Below are the code and all the weights of a small trained network. Each question names an input and a class and asks about switching units off, where a switched-off unit gives its printed mean instead of its output.

import numpy as np


def w(rows, s, z=0):
    codes = np.array(rows[::2]) - 128.0
    scale = np.full(codes.shape[1], s)
    scale[-1] = z or s
    return codes * scale


def f(y):
    return np.maximum(y, 0)


def log_softmax(a):
    a = a - a.max(-1, keepdims=True)
    return a - np.log(np.exp(a).sum(-1, keepdims=True))


def net(x, mask):
    res = np.array(x, float).reshape(1, 8) / 4 @ E
    y = f(res @ A[0][:, :-1].T + A[0][:, -1])
    res = res + np.where(mask, y, B[0][:, -1]) @ B[0][:, :-1]
    return log_softmax(res[-1] @ U[:, :-1].T + U[:, -1])


A, B = {}, {}
E = w([
[213,129,224,200,164,121,110,118,185,92,175,83],'x0',
[123,127,134,121,123,126,131,124,127,144,129,122],'x1',
[3,179,160,171,181,242,112,42,141,93,78,110],'x2',
[179,182,205,30,122,207,154,194,225,151,49,195],'x3',
[125,3,160,127,160,149,78,167,101,119,64,121],'x4',
[219,169,127,173,76,147,30,53,79,162,77,194],'x5',
[196,94,94,78,140,99,182,35,158,68,20,96],'x6',
[129,120,124,132,126,132,130,131,131,132,126,125],'x7',
],0.0077)
A[0] = w([
[87,160,156,155,124,148,74,194,112,147,202,148,66],'neuron 0',
[179,102,117,103,120,58,107,164,140,155,127,144,36],'neuron 1',
[123,134,142,118,91,134,121,126,125,131,116,134,126],'neuron 2',
[152,144,160,122,145,145,141,127,80,124,135,128,53],'neuron 3',
[109,107,95,122,108,123,120,144,134,158,141,141,60],'neuron 4',
[163,151,124,138,87,149,65,76,80,170,87,172,21],'neuron 5',
[87,137,136,157,184,152,138,93,134,126,103,152,15],'neuron 6',
[73,133,38,63,108,139,146,124,57,188,82,154,47],'neuron 7',
[118,119,66,190,128,81,108,101,88,87,128,53,5],'neuron 8',
[128,45,164,120,125,144,67,168,108,149,103,130,112],'neuron 9',
[137,247,94,133,78,102,182,90,179,146,190,129,100],'neuron 10',
[38,165,124,139,164,213,106,68,161,109,93,102,36],'neuron 11',
[162,122,85,115,139,84,155,67,165,98,71,82,20],'neuron 12',
[211,137,206,200,172,124,109,111,180,109,156,53,44],'neuron 13',
[95,120,141,174,110,156,105,169,141,184,180,152,15],'neuron 14',
[111,121,136,122,86,163,193,155,108,83,133,74,41],'neuron 15',
[93,114,86,174,136,76,112,99,67,100,186,115,27],'neuron 16',
[89,107,104,130,132,125,189,162,187,138,150,104,40],'neuron 17',
[190,98,90,80,90,50,148,182,119,165,154,144,36],'neuron 18',
[172,93,107,86,134,123,178,49,160,59,88,118,55],'neuron 19',
[130,127,184,100,98,156,159,128,164,183,79,104,52],'neuron 20',
[108,123,118,92,166,112,147,152,138,105,152,97,29],'neuron 21',
[156,185,155,62,134,173,135,201,199,108,88,199,11],'neuron 22',
[74,105,109,70,166,119,169,191,156,134,153,73,91],'neuron 23',
[140,124,121,119,155,117,145,123,106,118,129,111,76],'neuron 24',
[131,138,132,100,123,132,104,156,146,106,116,121,79],'neuron 25',
[93,127,156,98,131,114,171,161,124,76,152,96,29],'neuron 26',
[174,158,103,150,76,132,57,114,101,148,125,174,66],'neuron 27',
],0.012,0.018)
B[0] = w([
[136,187,115,67,105,102,148,186,103,187,48,141,216],'neuron 0',
[146,141,189,173,95,172,141,135,100,81,178,103,173],'neuron 1',
[122,128,110,113,143,106,167,136,133,124,159,97,154],'neuron 2',
[110,123,178,122,122,79,133,128,109,119,114,126,128],'neuron 3',
[138,125,207,139,118,129,88,162,166,150,137,136,138],'neuron 4',
[136,137,198,161,183,48,162,85,210,128,98,101,191],'neuron 5',
[166,83,176,187,90,145,133,154,76,125,163,101,142],'neuron 6',
[53,110,113,120,65,100,107,181,202,75,199,244,213],'neuron 7',
[157,47,165,73,112,191,140,85,126,224,158,167,180],'neuron 8',
[95,68,81,133,174,167,137,124,100,86,65,110,227],'neuron 9',
[99,1,99,142,181,191,104,154,74,68,45,114,255],'neuron 10',
[226,151,205,187,79,130,124,164,63,68,198,76,242],'neuron 11',
[90,188,165,99,139,117,119,200,93,207,65,124,172],'neuron 12',
[20,119,101,108,59,93,128,162,193,84,178,240,223],'neuron 13',
[113,189,168,88,85,87,120,176,66,184,68,124,154],'neuron 14',
[122,130,161,151,131,95,107,96,140,141,118,132,139],'neuron 15',
[172,80,160,71,116,178,152,84,160,212,160,109,206],'neuron 16',
[135,144,171,175,155,88,111,87,197,137,78,140,165],'neuron 17',
[131,201,215,189,89,201,116,117,58,79,177,72,220],'neuron 18',
[108,194,118,110,129,95,108,217,84,203,85,139,217],'neuron 19',
[125,95,129,121,108,143,135,113,116,165,186,107,165],'neuron 20',
[164,130,199,151,163,113,115,84,148,149,101,153,141],'neuron 21',
[134,22,129,94,108,121,120,46,112,243,214,110,215],'neuron 22',
[152,165,142,181,167,88,118,56,170,102,81,145,253],'neuron 23',
[100,122,165,127,173,129,114,147,140,148,142,99,131],'neuron 24',
[137,93,126,114,118,112,137,120,108,130,136,125,135],'neuron 25',
[178,142,158,166,149,61,107,70,170,138,102,155,152],'neuron 26',
[122,162,158,168,214,71,161,83,195,116,94,110,207],'neuron 27',
],0.0094,0.0088)
U = w([
[136,47,148,54,90,155,164,36,123,240,193,133,79],'0',
[164,164,202,158,59,160,156,133,68,47,187,108,79],'1',
[131,154,162,145,175,59,153,42,207,113,81,148,96],'2',
[95,189,117,46,90,102,145,212,75,209,62,145,85],'3',
[47,97,89,83,40,113,154,149,196,42,188,238,96],'4',
[141,129,78,82,117,142,152,101,132,104,141,124,252],'5',
[143,136,74,89,127,156,163,96,130,101,141,135,247],'6',
[99,2,105,108,159,179,146,146,82,51,55,136,97],'7',
],0.0069,0.025)

Each question gives the input, the list of numbers given to net, and the class t.
The units are the neurons (one row each of A and B). Each row of codes is followed by its name. A weight is (code - 128) times the scale printed after its matrix; where a second scale follows, it is the last column's (A, B and U).
mask holds one flag per neuron, in row order. A switched-off neuron (its flag False) gives its mean, the last column of its row in B, instead of its output. The means were averaged over made-up inputs and are rounded, as every weight is.
A unit's drop is (log p(t) with every unit on - log p(t) with that unit switched off) / (log p(t) with every unit on - log p(t) with every unit switched off).
The circuit of an input: a set's keep is (log p(t) with only the set's units on - log p(t) with every unit switched off) / (log p(t) with every unit on - log p(t) with every unit switched off). Starting from the 12 units with the biggest drops (on a tie, the unit counted first), units are removed one at a time, each time the one whose removal leaves the highest keep (on an exact tie, the one counted first), for as long as the keep stays at least 0.8.
units of the circuit, in order: the units of the circuit, biggest drop first
most important unit: the unit with the biggest drop
top k neurons: the k neurons with the biggest drops, biggest first
drop of u: that unit's drop, to one decimal
input [-2,-8,-2,8,-7,-1,-6,-8], class 0: most important unit -> neuron 22
input [3,2,-2,5,-2,8,6,1], class 2: top 2 neurons -> (neuron 5; neuron 27)
input [4,-4,3,-3,-3,6,7,6], class 3: top 3 neurons -> (neuron 19; neuron 12; neuron 23)
input [6,8,5,-8,-6,5,-8,-2], class 0: top 4 neurons -> (neuron 16; neuron 8; neuron 19; neuron 12)
input [1,7,1,7,7,4,-3,2], class 0: top 2 neurons -> (neuron 22; neuron 10)
input [-6,-6,-8,-2,-6,8,-3,-6], class 1: top 3 neurons -> (neuron 18; neuron 1; neuron 23)
input [7,3,-5,-5,-4,0,7,-6], class 3: units of the circuit, in order -> (neuron 12; neuron 19)
input [8,-8,-3,0,6,7,-7,-2], class 4: top 2 neurons -> (neuron 13; neuron 23)
input [6,5,2,-6,-3,3,-7,-3], class 3: top 2 neurons -> (neuron 0; neuron 14)
input [1,3,-3,7,6,-8,-8,8], class 2: top 2 neurons -> (neuron 23; neuron 17)
input [-2,3,-4,-6,-7,5,3,5], class 7: top 2 neurons -> (neuron 10; neuron 22)
input [1,4,-7,-3,6,-1,-6,-6], class 1: top 2 neurons -> (neuron 18; neuron 1)
input [-8,-6,7,3,-2,-1,-3,-5], class 4: top 2 neurons -> (neuron 7; neuron 18)
input [-6,-2,3,-7,3,-4,6,-6], class 0: most important unit -> neuron 8
input [5,-1,5,-5,-5,-8,-7,4], class 2: top 3 neurons -> (neuron 23; neuron 17; neuron 26)
input [8,1,5,-8,-4,2,-2,8], class 0: top 3 neurons -> (neuron 16; neuron 8; neuron 7)
input [-7,-4,3,1,1,0,-6,3], class 4: top 2 neurons -> (neuron 7; neuron 19)
input [5,-5,4,-1,0,-7,2,-3], class 2: units of the circuit, in order -> (neuron 23; neuron 26)
input [8,5,5,-5,0,-4,1,-6], class 4: drop of neuron 13 -> 1.0
input [-6,-1,-1,-4,-8,8,-5,4], class 2: most important unit -> neuron 27
input [-3,2,-8,-5,-5,-1,-2,6], class 1: drop of neuron 18 -> 1.0
input [-5,-7,-8,3,-3,2,8,5], class 1: drop of neuron 0 -> 0.2
input [-1,0,-5,0,0,2,-8,-7], class 3: drop of neuron 0 -> 0.5
